Below are the code and all the weights of a small trained network. Each question names an input and a class and asks about switching units off, where a switched-off unit gives its printed mean instead of its output.

import numpy as np


def w(rows, s, z=0):
    codes = np.array(rows[::2]) - 128.0
    scale = np.full(codes.shape[1], s)
    scale[-1] = z or s
    return codes * scale


def norm(h):
    return h / np.sqrt((h * h).mean(-1, keepdims=True) + 1e-5)


def f(y):
    return np.maximum(y, 0)


def log_softmax(a):
    a = a - a.max(-1, keepdims=True)
    return a - np.log(np.exp(a).sum(-1, keepdims=True))


def net(x, mask):
    res = np.array(x, float).reshape(1, 8) / 4 @ E
    u = 0
    for l in range(2):
        y = f(norm(res) @ A[l][:, :-1].T + A[l][:, -1])
        res = res + np.where(mask[u : u + 10], y, B[l][:, -1]) @ B[l][:, :-1]
        u += 10
    return log_softmax(norm(res)[-1] @ U[:, :-1].T + U[:, -1])


A, B = {}, {}
E = w([
[61,154,172],'x0',
[185,156,236],'x1',
[127,126,128],'x2',
[115,11,141],'x3',
[126,129,129],'x4',
[128,130,129],'x5',
[127,129,127],'x6',
[127,125,130],'x7',
],0.013)
A[0] = w([
[102,75,95,63],'L0N0',
[208,102,162,149],'L0N1',
[153,117,4,165],'L0N2',
[72,63,156,88],'L0N3',
[18,107,151,84],'L0N4',
[55,161,71,4],'L0N5',
[175,116,164,176],'L0N6',
[152,70,111,93],'L0N7',
[155,198,183,145],'L0N8',
[128,220,36,122],'L0N9',
],0.024,0.011)
B[0] = w([
[16,153,98,167],'L0N0',
[125,38,171,211],'L0N1',
[118,249,106,254],'L0N2',
[165,242,146,187],'L0N3',
[250,64,69,193],'L0N4',
[199,2,130,165],'L0N5',
[135,103,209,205],'L0N6',
[38,129,76,170],'L0N7',
[143,239,152,227],'L0N8',
[188,26,88,241],'L0N9',
],0.032,0.012)
A[1] = w([
[88,130,167,2],'L1N0',
[197,62,180,112],'L1N1',
[132,108,68,82],'L1N2',
[92,30,156,77],'L1N3',
[115,157,80,104],'L1N4',
[159,146,181,131],'L1N5',
[116,133,141,7],'L1N6',
[162,142,161,43],'L1N7',
[105,137,117,76],'L1N8',
[96,2,138,106],'L1N9',
],0.022,0.0044)
B[1] = w([
[178,109,104,145],'L1N0',
[85,38,136,245],'L1N1',
[194,157,113,173],'L1N2',
[13,121,135,169],'L1N3',
[154,121,45,176],'L1N4',
[133,150,183,205],'L1N5',
[135,136,160,128],'L1N6',
[112,125,193,171],'L1N7',
[100,124,135,138],'L1N8',
[3,87,137,177],'L1N9',
],0.037,0.011)
U = w([
[180,137,20,254],'0',
[149,99,233,194],'1',
[169,9,67,53],'2',
[161,254,205,42],'3',
[51,216,48,82],'4',
[30,59,168,88],'5',
],0.019,0.0059)

Each question gives the input, the list of numbers given to net, and the class t.
The units are the neurons (one row each of A and B). Each row of codes is followed by its name. A weight is (code - 128) times the scale printed after its matrix; where a second scale follows, it is the last column's (A, B and U).
mask holds one flag per neuron, layer by layer. A switched-off neuron (its flag False) gives its mean, the last column of its row in B, instead of its output. The means were averaged over made-up inputs and are rounded, as every weight is.
A unit's drop is (log p(t) with every unit on - log p(t) with that unit switched off) / (log p(t) with every unit on - log p(t) with every unit switched off).
The circuit of an input: a set's keep is (log p(t) with only the set's units on - log p(t) with every unit switched off) / (log p(t) with every unit on - log p(t) with every unit switched off). Starting from the 12 units with the biggest drops (on a tie, the unit counted first), units are removed one at a time, each time the one whose removal leaves the highest keep (on an exact tie, the one counted first), for as long as the keep stays at least 0.8.
circuit, biggest first: the units of the circuit, biggest drop first
k most important neurons: the k neurons with the biggest drops, biggest first
top k neurons in layer l: the k neurons of layer l with the biggest drops, biggest first
input [0,4,6,7,2,2,7,-3], class 5: 3 most important neurons => L0N2, L0N8, L0N1
input [-5,0,1,-5,-2,-5,-2,-1], class 0: circuit, biggest first => L0N9, L0N2, L0N5
input [1,-3,7,-6,-7,0,3,0], class 2: circuit, biggest first => L0N9
input [5,-1,-7,7,-2,-3,5,8], class 0: circuit, biggest first => L0N4, L0N3
input [7,-1,3,5,-1,-8,-8,3], class 0: circuit, biggest first => L0N4, L0N3
input [-7,1,6,0,0,-5,-8,-3], class 1: top 3 neurons in layer 1 => L1N1, L1N9, L1N0
input [-6,1,3,7,1,-3,3,-6], class 5: 3 most important neurons => L0N1, L0N8, L0N6
input [-6,-2,-1,-2,0,0,7,7], class 0: 2 most important neurons => L0N2, L0N9
input [7,-4,-1,8,-7,1,-6,-2], class 0: 2 most important neurons => L0N4, L0N3
input [2,2,-3,-6,3,4,-2,4], class 3: top 3 neurons in layer 0 => L0N8, L0N1, L0N5
input [-1,4,7,2,4,-4,-8,6], class 5: top 2 neurons in layer 0 => L0N1, L0N2
input [-1,-5,4,-4,2,-5,8,5], class 0: 2 most important neurons => L0N2, L0N1
input [6,2,-4,-4,6,6,0,1], class 3: top 2 neurons in layer 0 => L0N8, L0N1
input [7,-2,-2,-2,1,1,7,-1], class 2: circuit, biggest first => L0N4
input [4,0,-5,-4,-8,5,3,0], class 2: 4 most important neurons => L0N9, L0N2, L0N3, L0N6
input [8,-1,-8,0,7,6,7,3], class 2: 2 most important neurons => L0N4, L0N2
input [7,-1,1,-6,-3,-6,1,-4], class 2: 2 most important neurons => L0N2, L0N9
input [4,6,1,0,-5,2,2,-8], class 3: 2 most important neurons => L0N8, L0N9
input [-1,4,-7,7,-2,5,-2,1], class 5: top 4 neurons in layer 0 => L0N2, L0N8, L0N1, L0N7
input [-2,8,2,2,4,-2,-6,-2], class 5: 3 most important neurons => L0N1, L0N2, L0N3
input [-5,0,0,2,5,3,3,-5], class 4: circuit, biggest first => L0N2
input [4,-1,-3,-6,0,-7,-1,-8], class 2: 2 most important neurons => L0N9, L0N2
input [0,-4,8,8,-3,-8,1,-1], class 4: 2 most important neurons => L0N9, L0N0
input [-8,1,-4,8,4,-2,3,-4], class 5: 3 most important neurons => L0N1, L0N8, L0N6
input [-6,1,2,4,1,-3,-7,-6], class 5: top 2 neurons in layer 0 => L0N1, L0N8
input [8,-2,-6,-2,3,-1,-5,-3], class 2: 2 most important neurons => L0N4, L0N2
input [1,7,5,-2,2,0,5,2], class 3: circuit, biggest first => L0N8
